Below are the code and all the weights of a small trained network. Each question names an input and a target symbol and asks about switching units off, where a switched-off unit gives its printed mean instead of its output.

import numpy as np


def w(rows, s, z=0):
    codes = np.array(rows[::2]) - 128.0
    scale = np.full(codes.shape[1], s)
    scale[-1] = z or s
    return codes * scale


def f(y):
    return y / 2 * (1 + np.tanh(0.7978845608 * (y + 0.044715 * y**3)))


def softmax(a):
    e = np.exp(a - a.max(-1, keepdims=True))
    return e / e.sum(-1, keepdims=True)


def log_softmax(a):
    a = a - a.max(-1, keepdims=True)
    return a - np.log(np.exp(a).sum(-1, keepdims=True))


def net(x, mask):
    ids = ['ΓΞαβζμσφ'.index(c) for c in x.split()]
    T = len(ids)
    res = E[ids] + P[:T]
    r = res
    for j in range(3):
        rows = slice(2 * j, 2 * j + 2)
        q, k, v = (r @ M[0][rows].T for M in (Q, K, V))
        z = softmax(np.where(np.tri(T) > 0, q @ k.T / 2**0.5, -1e9)) @ v
        o = O[0][rows]
        res = res + np.where(mask[j], z, o[:, -1]) @ o[:, :-1]
    y = f(res @ A[0][:, :-1].T + A[0][:, -1])
    res = res + np.where(mask[3:11], y, B[0][:, -1]) @ B[0][:, :-1]
    return log_softmax(res[-1] @ U[:, :-1].T + U[:, -1])


Q, K, V, O, A, B = {}, {}, {}, {}, {}, {}
E = w([
[163,120,51],'Γ',
[133,193,162],'Ξ',
[136,129,179],'α',
[72,101,151],'β',
[186,156,170],'ζ',
[27,6,163],'μ',
[204,148,80],'σ',
[87,113,157],'φ',
],0.015)
P = w([
[128,181,126],'0',
[139,46,96],'1',
[100,200,148],'2',
[171,9,86],'3',
[99,202,143],'4',
[223,36,84],'5',
[95,206,129],'6',
],0.011)
Q[0] = w([
[81,55,148],'h1',
[18,192,95],'h1',
[120,30,170],'h2',
[121,136,3],'h2',
[236,87,78],'h3',
[57,133,150],'h3',
],0.0073)
K[0] = w([
[255,131,126],'h1',
[127,88,182],'h1',
[5,57,166],'h2',
[131,186,164],'h2',
[174,24,130],'h3',
[83,127,167],'h3',
],0.0086)
V[0] = w([
[219,101,63],'h1',
[48,174,77],'h1',
[160,187,146],'h2',
[200,68,103],'h2',
[144,224,75],'h3',
[255,95,67],'h3',
],0.0084)
O[0] = w([
[199,1,111,174],'h1',
[35,144,92,70],'h1',
[110,156,202,13],'h2',
[170,134,88,165],'h2',
[101,178,165,1],'h3',
[124,52,231,197],'h3',
],0.0069,0.0015)
A[0] = w([
[158,70,20,95],'n1',
[55,124,108,131],'n2',
[189,160,63,231],'n3',
[206,224,125,2],'n4',
[80,199,166,112],'n5',
[75,90,81,106],'n6',
[171,75,172,76],'n7',
[11,150,141,98],'n8',
],0.011,0.005)
B[0] = w([
[136,190,145,254],'n1',
[155,96,110,159],'n2',
[170,108,95,203],'n3',
[117,7,211,160],'n4',
[93,152,121,200],'n5',
[154,123,144,173],'n6',
[62,131,139,215],'n7',
[98,108,89,185],'n8',
],0.016,0.0059)
U = w([
[243,207,34,176],'Γ',
[35,68,173,6],'Ξ',
[109,205,165,253],'α',
[100,135,45,109],'β',
[142,74,217,41],'ζ',
[94,1,43,89],'μ',
[199,55,132,216],'σ',
[109,158,60,136],'φ',
],0.009,0.0041)

Each question gives the input, a string of symbols that net reads in full, and the target symbol t.
The units are the heads (2 rows each of Q, K, V and O) and the neurons (one row each of A and B). Each row of codes is followed by its name. A weight is (code - 128) times the scale printed after its matrix; where a second scale follows, it is the last column's (O, A, B and U).
mask holds one flag per unit, heads first, then neurons. A switched-off unit (its flag False) gives its mean, the last column of its rows in O or B, instead of its output. The means were averaged over made-up inputs and are rounded, as every weight is.
A unit's drop is (log p(t) with every unit on - log p(t) with that unit switched off) / (log p(t) with every unit on - log p(t) with every unit switched off).
The circuit of an input: a set's keep is (log p(t) with only the set's units on - log p(t) with every unit switched off) / (log p(t) with every unit on - log p(t) with every unit switched off). Starting from all 11 units, units are removed one at a time, each time the one whose removal leaves the highest keep (on an exact tie, the one counted first), for as long as the keep stays at least 0.8.
units of the circuit, in order: the units of the circuit, biggest drop first
k most important neurons: the k neurons with the biggest drops, biggest first
which heads matter: for each layer, one digit per head in row order, 1 if its drop is at least 0.15 and else 0, layers parted by /
drop of u: that unit's drop, to one decimal
input φ α ζ μ α α, target Γ: units of the circuit, in order	[h2 n1 n4]
input Ξ μ ζ φ, target Γ: which heads matter	011
input ζ α μ σ Γ μ, target Ξ: units of the circuit, in order	[n7 n3]
input μ μ α α, target Γ: which heads matter	011
input α α μ μ σ, target σ: units of the circuit, in order	[n4 n3]
input Γ ζ μ σ Γ β, target Ξ: 3 most important neurons	[n7 n3 n2]
input β ζ Γ Ξ Ξ, target Ξ: 2 most important neurons	[n4 n1]
input Ξ σ α Γ, target Ξ: units of the circuit, in order	[h3 n7 h2]
input α μ α ζ, target Γ: most important neuron	[n1]
input α μ μ, target μ: which heads matter	100
input α σ σ, target σ: 2 most important neurons	[n1 n4]
input α μ Γ μ ζ β, target Γ: units of the circuit, in order	[n1 h2 h3]
input ζ Γ μ μ φ φ, target Γ: which heads matter	010
input Γ μ ζ ζ, target Γ: units of the circuit, in order	[n1 h2 n4]
input φ α α Ξ β, target β: which heads matter	001
input μ μ Γ σ ζ, target ζ: which heads matter	000
input μ φ φ, target φ: 2 most important neurons	[n5 n4]
input β μ φ, target β: most important neuron	[n8]
input μ Ξ Ξ μ Ξ μ, target Γ: drop of h2	0.4
input Γ σ μ φ Ξ, target Ξ: drop of h1	0.3
input Ξ σ σ α, target Ξ: drop of h1	0.1
